How the units are linked:
J77 γ J265
J77 ξ J824
J77 ε J265
J611 γ J12
J611 ξ J869
J611 ε J637
J458 γ J731
J458 ξ J648
J458 ε J997
J731 γ J648
J731 ξ J997
J731 ε J380
J26 γ J562
J26 ξ J483
J26 ε J925
J923 γ J322
J923 ξ J695
J923 ε J583
J83 γ J83
J83 ξ J506
J83 ε J743
J265 γ J745
J265 ξ J45
J265 ε J607
J168 γ J270
J168 ξ J190
J168 ε J721
J506 γ J743
J506 ξ J631
J506 ε J539
J478 γ J458
J478 ξ J731
J478 ε J648
J824 γ J177
J824 ξ J745
J824 ε J45
J294 γ J824
J294 ξ J265
J294 ε J745
J794 γ J77
J794 ξ J294
J794 ε J824
J997 γ J380
J997 ξ J26
J997 ε J483
J637 γ J83
J637 ξ J936
J637 ε J506
J250 γ J168
J250 ξ J270
J250 ε J190
J722 γ J631
J722 ξ J609
J722 ε J930
J419 γ J144
J419 ξ J794
J419 ε J77
J144 γ J794
J144 ξ J77
J144 ε J648
J609 γ J930
J609 ξ J583
J609 ε J695
J462 γ J739
J462 ξ J419
J462 ε J144
J270 γ J190
J270 ξ J91
J270 ε J420
J828 γ J631
J828 ξ J930
J828 ε J66
J426 γ J722
J426 ξ J562
J426 ε J609
J583 γ J539
J583 ξ J609
J583 ε J562
J930 γ J869
J930 ξ J641
J930 ε J766
J957 γ J861
J957 ξ J77
J957 ε J335
J913 γ J426
J913 ξ J722
J913 ε J828
J743 γ J631
J743 ξ J539
J743 ε J322
J177 γ J165
J177 ξ J254
J177 ε J89
J927 γ J250
J927 ξ J168
J927 ε J270
J721 γ J420
J721 ξ J611
J721 ε J420
J641 γ J583
J641 ξ J923
J641 ε J605
J766 γ J478
J766 ξ J605
J766 ε J695
J739 γ J462
J739 ξ J925
J739 ε J419
J435 γ J927
J435 ξ J250
J435 ε J168
J483 γ J739
J483 ξ J462
J483 ε J925
J695 γ J583
J695 ξ J363
J695 ε J334
J607 γ J177
J607 ξ J435
J607 ε J254
J869 γ J426
J869 ξ J83
J869 ε J930
J562 γ J913
J562 ξ J478
J562 ε J458
J861 γ J91
J861 ξ J335
J861 ε J435
J334 γ J562
J334 ξ J680
J334 ε J478
J190 γ J721
J190 ξ J420
J190 ε J611
J936 γ J506
J936 ξ J936
J936 ε J869
J605 γ J695
J605 ξ J583
J605 ε J731
J539 γ J539
J539 ξ J506
J539 ε J426
J925 γ J177
J925 ξ J144
J925 ε J794
J322 γ J913
J322 ξ J426
J322 ε J722
J680 γ J478
J680 ξ J458
J680 ε J731
J45 γ J607
J45 ξ J77
J45 ε J165
J165 γ J254
J165 ξ J89
J165 ε J87
J631 γ J539
J631 ξ J322
J631 ε J913
J66 γ J641
J66 ξ J766
J66 ε J923
J254 γ J89
J254 ξ J87
J254 ε J957
J745 γ J144
J745 ξ J607
J745 ε J177
J87 γ J957
J87 ξ J861
J87 ε J91
J363 γ J997
J363 ξ J562
J363 ε J322
J91 γ J335
J91 ξ J420
J91 ε J927
J380 γ J739
J380 ξ J483
J380 ε J739
J89 γ J420
J89 ξ J957
J89 ε J721
J648 γ J997
J648 ξ J380
J648 ε J26
J335 γ J957
J335 ξ J927
J335 ε J250
J12 γ J869
J12 ξ J637
J12 ε J83
J420 γ J611
J420 ξ J12
J420 ε J869

The rows follow the links: the fewer symbols apart two units are, the more alike their rows tend to be.

Known rows, each with its unit:
  2   14   11   -3  -13   15    6    9   11    5    3   -8   -1   13   -3    4   26    3  -15  -17    1   -6  -14   14  -17    0   -1   -8   -3    1    0    0  -17    7   -3    4   22  -14    0   58   10    0    1   -9  -15   13    7  -29    0   -3   -7    2    1  -11    1   10    2   -2    9  -19   -6   -4  -20  -23   -1   -2  -10 -> J265
  1   18    7   -9   -1    1    7  -18  -17    9  -12  -14    1  -22  -10  -21   16   -9   -3  -23    1   -3  -22  -22  -23   -7   -1    0    6    7    1    1   -9  -15   15    7  -13  -21    0   27   16   -1    2   -2  -15   -1   15  -11    1    8   11  -23  -12  -14    0  -19   -4    0   14  -28  -12    4   -9  -11    1    1   -3 -> J165
 -1   19  -11    5   15  -17    7   -4   11    2    9   -3    0   15    6   15  -22   -6   19  -25   -1    2   -8   15  -23    5    0   10    2   -4    0   -3   14   -3  -10   -4    3   -8    0  -49   15    2    2   12    1  -15  -10   23    1    0   -7  -10    9  -15   -1   13   -2    0    7  -28    8   -8   22   18   -1   -1   15 -> J435
 -1   -1    5   -6   23  -24    0   15   -6  -14   -1   34   -1   -7  -10   -4   12   10   26    3    1    0   37   -8    3   -1    0   13   -6    8    0    4   -9   13    2    5   -1   34    2   28   -2    0    1   17   14  -22   11  -11   -1   -5    4   14   -2    3    0   -5    5    1  -24    4  -11    1    2  -11    2    0   21 -> J12
  2  -22    3    2   14  -14   -9   23  -10    9   -4  -28   -2  -14    4   -9    7   16   16   28    0   -1  -21  -15   28   -3    0    9   -8   -3    0    2   -5   18    5   -4  -10  -21    2   18  -17    0   -2   10  -13  -14   -5   -8    1  -10    6   29   -4   18   -2  -11    9   -1   15   30    6    6    0   -7    1    3   11 -> J930
  1   16  -10    4   14  -16    6  -18   -4    5   11   -4    1   -4    5   20  -20  -14   15  -22    1    5  -11   -3  -22    8    1    9    8   -4    0   -3   15  -16  -14   -3  -11  -13    1  -45   14   -1    1    9    1  -14   -7   21    0    8    1  -22   11  -13    2   -4   -7    0    9  -24    8  -10   19   21    0    1   12 -> J335
  0   20   10   -6   -7    8    7   -2    6    9   -3  -14    0    8   -7   -4   24   -2   -9  -26   -1   -4  -23    9  -26    0    2   -4    0    5   -1    0  -13   -3    4    5   14  -23    0   49   16    0    2   -5  -19    8   11  -24    1   -1   -3  -10   -4  -17    1    6   -1    1   15  -29  -10   -1  -16  -21   -1    0   -7 -> J607
  0  -16   -2    1    4   -1   -5   24  -14   11   10  -37   -1  -16    3   14   -3   13    2   23   -1    2  -33  -17   19    4    0    2  -10   -2    0    1    1   21  -11   -5  -17  -32    0   -9  -11    1   -1    2  -16   -2   -4    3   -1   -9    9   30   10   14   -2  -15    8    0   22   23    5   -4    4    4   -1   -1    1 -> J641
  0    1    0   -5   23  -26    3   21   -3  -10  -10   32   -1   -4   -6  -16    1   16   27   -3    1    0   33   -6   -4   -6    2   15  -11    5    1   -1    0   19   11    6   -3   31   -1    3    3    1    1   18   16  -25    9    0   -1  -12    2   21  -12   -3    1   -5    7    0  -22   -4   -8    7   10    0    0   -2   21 -> J611
 -1   19   11   -6  -11   12    7   -5   -8    7  -10   -9    1   -9   -7  -18   22   -1  -12  -27   -1   -6  -17  -11  -23   -6    2   -6    1    7   -1   -3  -16   -6   12    6    0  -17   -1   50   14    0    3   -8  -16   12   12  -22    0    1    4  -12  -12  -17    1   -7   -1    0   12  -28  -10    5  -18  -20   -1   -1   -7 -> J177
 -1   13  -11    4   17  -20    5   11   12   -2   -1   10   -1   15    7   -2  -24    7   21  -18   -1    6    5   17  -17    0    0   13   -6   -6    0   -1   15    8   -1   -4    3    4   -1  -52   10   -1    1   15   10  -19   -9   27   -1   -5   -7    5    0  -12    0   13    3    0   -1  -18    7   -4   24   22    0    0   16 -> J168
  0  -20   -5   -1   -5    1   -8   17   -5   12    7  -38   -1   -7   -1   11  -15    8   -4   26    0    3  -32   -7   25    3    1   -1   -9    2    1   -1   10   15   -9    1  -12  -32   -1  -31  -16   -1    0   -1  -12    2    1   15    0   -8    3   22    7   17   -1   -7    5    0   23   30   -3   -2    6   13   -2    0   -3 -> J695
  0  -10   11   -1   15  -16   -2  -18    3   -8    7   15    1    5   -2   16   24  -14   19   16    2   -5   22    6   14    5    0   10    7    1    0   -1  -15  -13  -11    0   13   20    1   55   -8   -1    0   12    4  -15    1  -27   -1    7   -2  -10   11    9    1    3   -6    0  -13   15   -1   -4   -7  -23    1   -2   13 -> J506
  2   18   -7    3   12  -14    5  -23   -9    4   12   -8   -1  -11    2   19  -18  -19   14  -23    2    3  -13  -10  -23    6    1    7   11   -3    1   -1   11  -19  -13   -2  -16  -15   -1  -38   13   -1   -1    9    0  -12   -4   19   -1   10    6  -27   11  -16   -1   -8   -9   -2   12  -25    3  -10   16   16    1    0   10 -> J861
  0   13  -11    4   17  -23    7    8   11   -4    1   11    0   12    7   -1  -25    6   24  -17    0    5    5   13  -18    0    0   13   -5   -4   -1    1   17    7    0   -5    1    6   -1  -54   11    1    0   14    9  -20   -8   28    0   -3   -5    1    1  -11    0   11    3   -1   -2  -19    8   -2   22   23   -1    1   16 -> J270
  1   -6   10   -6   14  -18    0   -1   -6  -12   12   29    0   -8   -7   23   21   -4   19   10    1   -5   32   -7    9    9    0   10   -1    7    0    0  -12   -1  -16    4    1   31    1   47   -6    0    0   12    8  -17   11  -21   -1    0    2    1   12    5    0   -5    0    0  -22   10   -9   -8   -5  -19    0    0   13 -> J936
 -2  -20    7    8    9   -9   -8  -18    9    6  -13  -23    0   11   10  -23   15   -7   11   31   -1   -3  -16   10   27   -8    2    6    9  -10   -1    1   -9  -15   14   -8   16  -18    0   33  -16   -1    0    7  -12   -9  -15  -18    0    6   -6   -9  -15   20    0   11   -7    0   12   30   13   12   -4  -13   -1    0    8 -> J322
  2   -4   -9    2  -24   29   -2  -10   -1  -10   -7   22    0   -1    2  -11  -19   -4  -29    6    1    6   24   -3    6   -4    0  -17    5   -2    1    0   11   -9    7   -3   -8   25    2  -41   -3    0    2  -21   18   25   -3   22    0    4    1   -7   -7    4    0   -1   -4    1  -19    7    3    6    0   16   -1   -1  -22 -> J26
 -1  -16   -7   -3   -4    5   -6   20   -9    9   11  -32   -1  -11   -3   22  -14   11   -6   23    0    4  -27  -13   21    6   -1   -3   -9    3    0    0    9   17  -12    1  -17  -25    2  -33  -13    0    0   -3   -9    6    4   16    0   -9    6   25   11   13    0   -9    6   -1   18   25   -4   -5    7   13    1    1   -3 -> J605
 -2  -23    6    5    9  -14   -7  -15    9    5  -14  -21    0   11    9  -27   14   -5   14   32   -1   -4  -12   12   29  -10    1    7    7   -7   -1   -3  -10  -11   19   -3   16  -13   -1   30  -18    1   -2    8  -11  -13  -12  -17   -1    5   -5   -5  -17   19    0   10   -7    1    9   33   10   13   -3  -13   -1    1   10 -> J426

Each walk starts at a row. The symbols on each line, taken left to right, move it on to the next unit.
Answer with the unit's row; about right is enough.
---
  1   21   -4   -1    6   -8    8  -27  -15    8    4  -12   -1  -20   -1    9   -8  -19    9  -29    0    0  -20  -22  -26    2   -1    5   15    1    0   -1    5  -23   -6    2  -21  -21   -1  -14   18    0   -1    8   -9   -7    1    8    0   12   10  -32    8  -16    1  -16   -9    0   16  -29   -3   -8    7    6    0    0    8
γ γ ε γ ε   0   12   -9    1   21  -24    4   19    7   -7   -8   19    0   10    2  -16  -20   15   25  -16   -1    6   15   11  -15   -6    1   13   -9   -1    0    1   12   16   11   -1    3   15    0  -44    9   -2    1   15   13  -20   -3   20    2   -8   -5   12  -10  -11    1   10    6    0   -9  -17    2    6   20   17    1    0   19
ε ε ξ γ ξ  -1  -17    9    5   11  -15   -5  -22    9    1   -8  -10   -1   12    9  -12   22  -12   14   23   -3   -7   -5   12   21   -3   -2    8   11   -8   -1   -2  -13  -19    8   -5   16   -5   -2   49  -14    3    1   10   -9  -12  -13  -26   -1    7   -5  -14   -6   14    0    9   -8    0    4   24   12    6   -6  -19   -2    0   10
---
  0   19    4   -6    3   -1    5  -23  -18    9   -9  -16    1  -24   -8  -15    9  -11    0  -26    1   -1  -22  -24  -23   -5   -1    0    9    8    2    1   -4  -15   11    6  -18  -23    1   19   15   -1   -1    1  -15   -1   13   -8    0   11   11  -27  -11  -16    1  -19   -7    0   16  -27  -12    4   -4   -7    1    1    1
ε γ ε ξ   1   15  -12    5   17  -20    5    3   12   -1    5    4    2   14    8    9  -25    0   21  -19    1    5    0   15  -18    4    1   11   -2   -5    1   -1   17    2   -6   -4    4    0    1  -55   12   -2    1   13    7  -18  -12   26    0   -2   -6   -2    8  -11    1   12    2    0    1  -20   10   -6   22   23    1    1   16
ε ξ ξ ε  -1   -8   10   -5   16  -20   -2   -2   -2  -12    6   28   -3   -2   -7   14   22   -5   21   10    0   -3   31   -4   10    4    1   14    1    4    1    1  -14   -2   -8    4    6   32    1   50   -7   -1   -2   13    9  -17    8  -23    0    2    1    1    8    6   -1   -4   -1    0  -21   11   -7   -3   -7  -20    1    1   15
---
 -1   12   -6   -2   20  -24    3   22   -1   -5  -17   21    1    0   -2  -30  -13   17   25  -15   -2    3   17   -1  -14  -11   -2   14   -9    2   -1    0    9   16   21    3   -6   18   -1  -28   10    1    0   17   11  -22    3   16    0  -10    1   15  -17   -9    0    0    6    1  -11  -17   -3    9   19   12    2    1   18
ε ξ ξ   0   -5    9   -6   17  -22   -3    4   -3  -13    8   33    0   -6   -8   13   22    1   21    7    0   -5   34   -5    8    3    0   12   -2    6    2    2  -12    3   -8    4    2   34    0   43   -3   -1   -1   14   10  -18   12  -19    1    1    2    6    9    5    1   -5    2    0  -23    7  -10   -3   -3  -18    0    0   15
ξ γ ε   0  -16   12    3   12  -14   -5  -23    7   -3    5    1    0    9    5    9   24  -16   15   20    0   -8    5    9   18    4   -2    7   12   -4    0   -1  -18  -19   -6   -2   17    7   -3   54  -12   -1   -1   10   -5  -14   -5  -29    1    9   -4  -16    7   13   -2    7   -9    1   -4   22    7   -2   -7  -21    1    1   12
---
 -2  -23    2    6    6   -8   -6   13   -3   14   -3  -41    0   -4    6   -6    4   10    8   33   -1   -3  -35   -7   29   -4   -2    4   -6   -6   -2    0    0    9    5   -3   -4  -33   -1    5  -18    2    2    3  -19   -7   -9   -6    1   -6    4   20   -4   20    0   -4    3   -1   24   34   10    6    2   -1    0   -1    5
γ ξ ξ ε  -1  -23   -2    2    4   -3   -5   14   -5   12    6  -42    1   -8    2   12   -5    7    2   30    0    2  -34   -8   27    5    1    2   -8   -2    0    1    2   14   -7   -4   -9  -33    1   -9  -18   -1    2    3  -17   -2   -7    4    1   -7    5   20    8   18    1   -7    5    2   24   31    4   -3    4    5    0    0    3
γ ξ ξ ε ξ  -1  -20    4    9    8   -9   -7  -10    6    7  -17  -25   -2    8   12  -28   13   -2   12   28    1   -4  -18    9   25  -11   -2    7    5   -9    0   -1   -9   -9   19   -9   13  -20    0   30  -16    0   -1    7  -14  -10  -15  -18    1    6   -4   -3  -17   15    0    6   -4    0   16   28   15   13   -2  -13   -1    2    8
---
 -1  -20    5   10   11  -12   -7    1   -1   10  -10  -33    0   -1   10  -17   13    2   12   30   -1   -4  -27   -1   27   -6    1    5    1   -9   -4   -1   -8    1   11   -7    4  -26   -3   26  -17    2   -1    8  -17   -8  -15  -16   -1    0    1    9   -9   18   -1   -1    1    1   19   30   15   11   -3  -12   -1    0   10
γ ε ε γ ε   1  -20    5    7    9   -8   -6  -18   10    9  -17  -24    2   13   11  -30   11   -5    9   26    0   -1  -17   15   24  -10    0    4    8   -8   -2    1   -7  -15   21   -8   17  -16    0   26  -14    1   -1    4  -12   -6  -15  -15    1    8   -7   -8  -19   16   -1   13   -7    0   13   29   14   15   -4  -10    0   -1    6
ε ε ξ γ ξ   2   -9  -12   -8  -16   19   -2   -6    4   -4    3    7    1    6   -9    4  -27   -4  -21   12    1    6   10    4   12    1    0  -12    1    7   -1    0   17   -5   -4    7   -6    8    0  -60   -6    1   -1  -14   15   18   15   33   -2    4   -2    0    2    8    1    4   -2    0   -8   14  -15    1    7   25    1   -1  -14
---
  1   21    1   -7    9   -9    5   -9  -20    4  -20   -5   -1  -26   -9  -35    3    0   12  -28    1    0  -10  -26  -26  -13   -1    5    6    8    1    1   -2   -8   22    7  -21  -11    1    8   16    2   -2    7   -6  -11   14   -1    1    2   11  -16  -21  -17   -3  -22   -3    0    8  -30  -14   10    2   -1   -1    2    6
γ γ γ γ   2   -9    6   -5   23  -27   -3   17   -9  -10   -3   23    0  -12   -5   -8   16   11   29   12    1   -3   27  -10   13   -2    0   16   -7    5    0    0  -10   14    4    3   -3   26    1   36   -7   -1   -2   17    9  -25    6  -17    0   -8    6   19   -4    8   -2   -8    6    0  -17   14   -9    4    2  -14    1    2   21
γ ξ ξ ε   1   -5  -10   -4  -23   26   -5   -8    3   -8   -1   17   -1    3   -8   -2  -24   -5  -28    9    1    4   20    5    8   -1    1  -16    4    4    3   -1   14   -7    0    5   -4   20   -3  -52   -5   -2   -2  -18   17   24    8   28   -2    4   -1   -5    0    6   -1    3   -3    0  -14   10   -8    3    2   21   -1    2  -19
---
 -1  -14   11    3   13  -16   -6  -22    6   -5    4    7   -1   10    3    6   26  -15   17   18   -1   -7   13   10   17    1    1    9    9   -4    1   -1  -17  -19   -3   -1   17   11    0   55  -11    2    1   11   -3  -14   -5  -28    0    8   -5  -15    3   11    2    8   -7    2   -7   19    3    1   -8  -23   -1    2   12
ε ξ ξ ξ   2  -10  -12  -11  -14   16   -4   -5    7    0    2   -4    0    9  -12    3  -28   -1  -15   15    2    6    1   13   15    2    0  -10    1   11    1    0   17   -3   -2   10   -1    1   -1  -61   -9    0    1  -11    8   14   18   35    0    3   -5    0    1   10    0    8   -1   -1   -1   17  -17    0   10   24   -1    0  -13
ε ε ξ ε ξ   1   10    8    7  -26   32    3    9    2   -6    3   18    0    3    9    7   16    4  -35  -14   -1   -1   15    2  -12    3    0  -19   -4   -6   -1    3  -11    8   -3   -6    8   14    2   38    8    0   -1  -21    2   29  -12  -20    1   -4   -2    7    3   -7   -3    2    1   -1  -13  -15   11   -5  -24  -14    1    1  -23
---
  2    8    2    7  -29   35    4    1   -7  -11   -4   26    0  -11   10   -7    6    1  -36  -10    3   -3   23  -10  -10   -3    0  -19   -2   -8    3    0   -4    1    5   -8   -6   24   -1   14    7   -1    0  -23   10   32  -15  -10    0    0    5   -2   -4   -6    1   -7    2   -1  -18  -13   13    2  -17   -5    1   -1  -27
ε γ ξ ε ξ   0   15   12   -1  -18   19    4    7    6    2    5   -3    1    9    0    8   27    3  -19  -20    1   -8   -8   10  -19    4    0  -11   -3    0   -1   -1  -18    5   -5    1   17   -9    0   57   12    0   -1  -11  -12   17    1  -26    0   -3   -4    1    3  -12   -1    8    2    0    5  -19    0   -6  -22  -22   -1    0  -14
ε γ γ γ   1   11   11    3  -19   24    3   13    6   -2    4    5    2    9    5    7   23    5  -25  -16    1   -3    3    9  -14    3    1  -14   -7   -3    2    1  -15   10   -5   -4   17    4    0   53    8    0    0  -15   -5   22   -3  -28    1   -2   -4    7    4  -10    0    8    4   -2   -3  -16    6   -4  -24  -22    1   -1  -18
---
 -1   17   -3   -2    8   -8    7  -27  -17    7    1  -14    0  -24   -3    3   -6  -18   10  -25   -2    3  -20  -25  -22    1    1    4   14    4    0    1    5  -23   -2    1  -24  -20    1  -15   15    0    1    5   -8   -8    5    9    0   10   11  -31    0  -16    1  -20  -10   -1   16  -26   -4   -2    7    6    2   -1    7
ε ε γ ξ ε  -1   10   -4   -1   24  -27    5   19   -3   -8  -15   22   -1   -5   -4  -26  -10   17   30  -14   -1    4   21   -5  -12  -10    0   17   -8    3    0    1    8   16   16    2   -7   20    1  -26    6    0    0   19   13  -26    6   12    1   -8    3   16  -15   -8   -2   -2    5    1  -12  -14   -6    7   18    9    0    0   20
ε γ ε ε ξ  -1  -25   -8    0  -10   13   -6  -11    8    5  -10  -22   -1    8    1  -15  -21   -4  -14   32   -2    5  -15    9   31   -6    2   -9    3    1   -1    2   11  -10    9    1    1  -14    1  -43  -19    1    3  -10   -1   12    1   22    1    3   -4   -2   -9   18    2    8   -4    1    7   33    0   10    6   18    0   -2  -11
